Below are the code and all the weights of a small trained network. Each question names an input and a target symbol and asks about switching units off, where a switched-off unit gives its printed mean instead of its output.

import numpy as np


def w(rows, s, z=0):
    codes = np.array(rows[::2]) - 128.0
    scale = np.full(codes.shape[1], s)
    scale[-1] = z or s
    return codes * scale


def f(y):
    return y / 2 * (1 + np.tanh(0.7978845608 * (y + 0.044715 * y**3)))


def softmax(a):
    e = np.exp(a - a.max(-1, keepdims=True))
    return e / e.sum(-1, keepdims=True)


def log_softmax(a):
    a = a - a.max(-1, keepdims=True)
    return a - np.log(np.exp(a).sum(-1, keepdims=True))


def net(x, mask):
    ids = ['αβδεζηθμστφψ'.index(c) for c in x.split()]
    T = len(ids)
    res = E[ids] + P[:T]
    u = 0
    for l in range(2):
        q, k, v = (res @ M[l].T for M in (Q, K, V))
        z = softmax(np.where(np.tri(T) > 0, q @ k.T / 4**0.5, -1e9)) @ v
        res = res + np.where(mask[u], z, O[l][:, -1]) @ O[l][:, :-1]
        u += 1
        y = f(res @ A[l][:, :-1].T + A[l][:, -1])
        res = res + np.where(mask[u : u + 4], y, B[l][:, -1]) @ B[l][:, :-1]
        u += 4
    return log_softmax(res[-1] @ U[:, :-1].T + U[:, -1])


Q, K, V, O, A, B = {}, {}, {}, {}, {}, {}
E = w([
[85,178,103,30],'α',
[190,129,173,157],'β',
[158,118,162,189],'δ',
[121,71,143,49],'ε',
[219,158,119,91],'ζ',
[9,133,167,101],'η',
[90,106,145,187],'θ',
[127,220,58,117],'μ',
[65,106,54,93],'σ',
[117,69,172,132],'τ',
[46,162,117,179],'φ',
[75,182,65,161],'ψ',
],0.016)
P = w([
[1,201,233,94],'0',
[25,173,212,96],'1',
[43,149,191,102],'2',
[66,132,176,107],'3',
[80,120,160,112],'4',
[97,106,148,117],'5',
[110,96,138,122],'6',
[128,83,126,125],'7',
[143,74,112,131],'8',
[159,62,101,136],'9',
[168,53,86,141],'10',
[185,38,74,143],'11',
[198,28,62,152],'12',
[212,16,49,155],'13',
],0.0069)
Q[0] = w([
[187,189,184,121],'L0H0',
[123,131,170,252],'L0H0',
[78,181,40,161],'L0H0',
[73,51,172,166],'L0H0',
],0.034)
K[0] = w([
[191,178,160,131],'L0H0',
[156,126,163,254],'L0H0',
[60,180,28,162],'L0H0',
[66,59,186,163],'L0H0',
],0.036)
V[0] = w([
[99,242,44,93],'L0H0',
[54,150,188,120],'L0H0',
[84,70,117,109],'L0H0',
[1,171,194,96],'L0H0',
],0.0065)
O[0] = w([
[49,34,11,205,127],'L0H0',
[167,126,116,129,204],'L0H0',
[172,122,189,104,175],'L0H0',
[183,107,109,130,255],'L0H0',
],0.011,0.0053)
A[0] = w([
[5,178,169,88,252],'L0N0',
[55,147,174,135,104],'L0N1',
[156,153,71,114,65],'L0N2',
[190,179,93,121,252],'L0N3',
],0.027,0.0038)
B[0] = w([
[64,4,154,162,185],'L0N0',
[127,142,167,210,134],'L0N1',
[115,185,155,121,248],'L0N2',
[89,126,93,93,255],'L0N3',
],0.037,0.0035)
Q[1] = w([
[55,116,249,116],'L1H0',
[100,103,170,131],'L1H0',
[173,125,45,140],'L1H0',
[123,139,110,134],'L1H0',
],0.018)
K[1] = w([
[92,123,2,189],'L1H0',
[134,139,110,167],'L1H0',
[166,143,225,99],'L1H0',
[122,137,128,105],'L1H0',
],0.018)
V[1] = w([
[125,111,115,118],'L1H0',
[127,113,2,129],'L1H0',
[131,140,78,140],'L1H0',
[156,151,152,90],'L1H0',
],0.0055)
O[1] = w([
[170,118,117,113,155],'L1H0',
[165,2,40,226,110],'L1H0',
[113,65,112,193,88],'L1H0',
[213,110,241,75,1],'L1H0',
],0.0028)
A[1] = w([
[218,119,254,114,64],'L1N0',
[204,247,75,120,225],'L1N1',
[178,62,228,203,1],'L1N2',
[198,183,119,33,138],'L1N3',
],0.0091,0.0037)
B[1] = w([
[57,164,34,54,210],'L1N0',
[192,26,134,97,208],'L1N1',
[117,174,253,127,223],'L1N2',
[170,131,149,247,254],'L1N3',
],0.011,0.0055)
U = w([
[9,107,197,131,172],'α',
[156,180,109,111,254],'β',
[158,173,161,161,205],'δ',
[175,63,164,35,103],'ε',
[100,147,57,76,66],'ζ',
[153,48,232,137,69],'η',
[149,201,226,156,67],'θ',
[95,249,113,163,81],'μ',
[101,30,103,162,30],'σ',
[156,218,196,36,79],'τ',
[130,106,162,254,85],'φ',
[97,157,75,230,87],'ψ',
],0.0074,0.0092)

Each question gives the input, a string of symbols that net reads in full, and the target symbol t.
The units are the heads (4 rows each of Q, K, V and O) and the neurons (one row each of A and B). Each row of codes is followed by its name. A weight is (code - 128) times the scale printed after its matrix; where a second scale follows, it is the last column's (O, A, B and U).
mask holds one flag per unit, layer by layer, with each layer's heads first. A switched-off unit (its flag False) gives its mean, the last column of its rows in O or B, instead of its output. The means were averaged over made-up inputs and are rounded, as every weight is.
A unit's drop is (log p(t) with every unit on - log p(t) with that unit switched off) / (log p(t) with every unit on - log p(t) with every unit switched off).
The circuit of an input: a set's keep is (log p(t) with only the set's units on - log p(t) with every unit switched off) / (log p(t) with every unit on - log p(t) with every unit switched off). Starting from all 10 units, units are removed one at a time, each time the one whose removal leaves the highest keep (on an exact tie, the one counted first), for as long as the keep stays at least 0.8.
units of the circuit, in order: the units of the circuit, biggest drop first
most important unit: the unit with the biggest drop
top k neurons: the k neurons with the biggest drops, biggest first
top k neurons in layer l: the k neurons of layer l with the biggest drops, biggest first
drop when u is switched off: that unit's drop, to one decimal
input ε ζ τ φ η σ μ ε ε η ε α, target α: units of the circuit, in order -> (L0H0, L0N0)
input ψ δ φ ψ ε η η θ ε η μ, target α: most important unit -> L0H0
input δ α μ β ε μ ε, target β: units of the circuit, in order -> (L0N0, L1N2)
input φ β μ ψ ε ε τ η σ δ ε η θ, target θ: units of the circuit, in order -> (L1N2, L0H0, L0N1)
input ε ε σ, target σ: units of the circuit, in order -> (L0H0, L0N0, L1N2)
input ψ δ η ε θ τ σ, target σ: units of the circuit, in order -> (L0H0, L0N0, L1H0)
input η δ σ ζ σ η η α ε η τ σ τ, target β: top 4 neurons -> (L0N0, L1N0, L1N3, L1N2)
input τ η ζ ε β ε τ ε φ, target φ: units of the circuit, in order -> (L0N3, L0N1)
input η δ ε φ α η η β φ θ, target θ: units of the circuit, in order -> (L0H0, L1N2, L0N1)
input η δ ζ μ, target α: top 3 neurons -> (L0N0, L1N3, L0N2)
input β ε θ ε ζ η, target η: top 3 neurons -> (L0N3, L0N2, L0N0)
input φ ε δ ε ε α δ τ η τ α θ τ η, target β: top 2 neurons in layer 1 -> (L1N0, L1N2)
input ε ζ η β δ μ τ η δ μ α σ ε ψ, target α: top 2 neurons -> (L1N3, L0N0)
input α θ η μ α θ φ τ, target τ: top 2 neurons in layer 0 -> (L0N3, L0N2)
input φ δ ζ μ η ε σ ε δ ε α, target α: top neuron in layer 0 -> (L0N2)
input α β ε ε ζ τ δ ψ ζ τ φ ζ φ η, target η: drop when L1N0 is switched off -> 0.2
input η β τ η, target β: drop when L0N0 is switched off -> 0.5
input ε η θ ψ δ ψ η σ θ η φ, target φ: drop when L0N1 is switched off -> 0.3
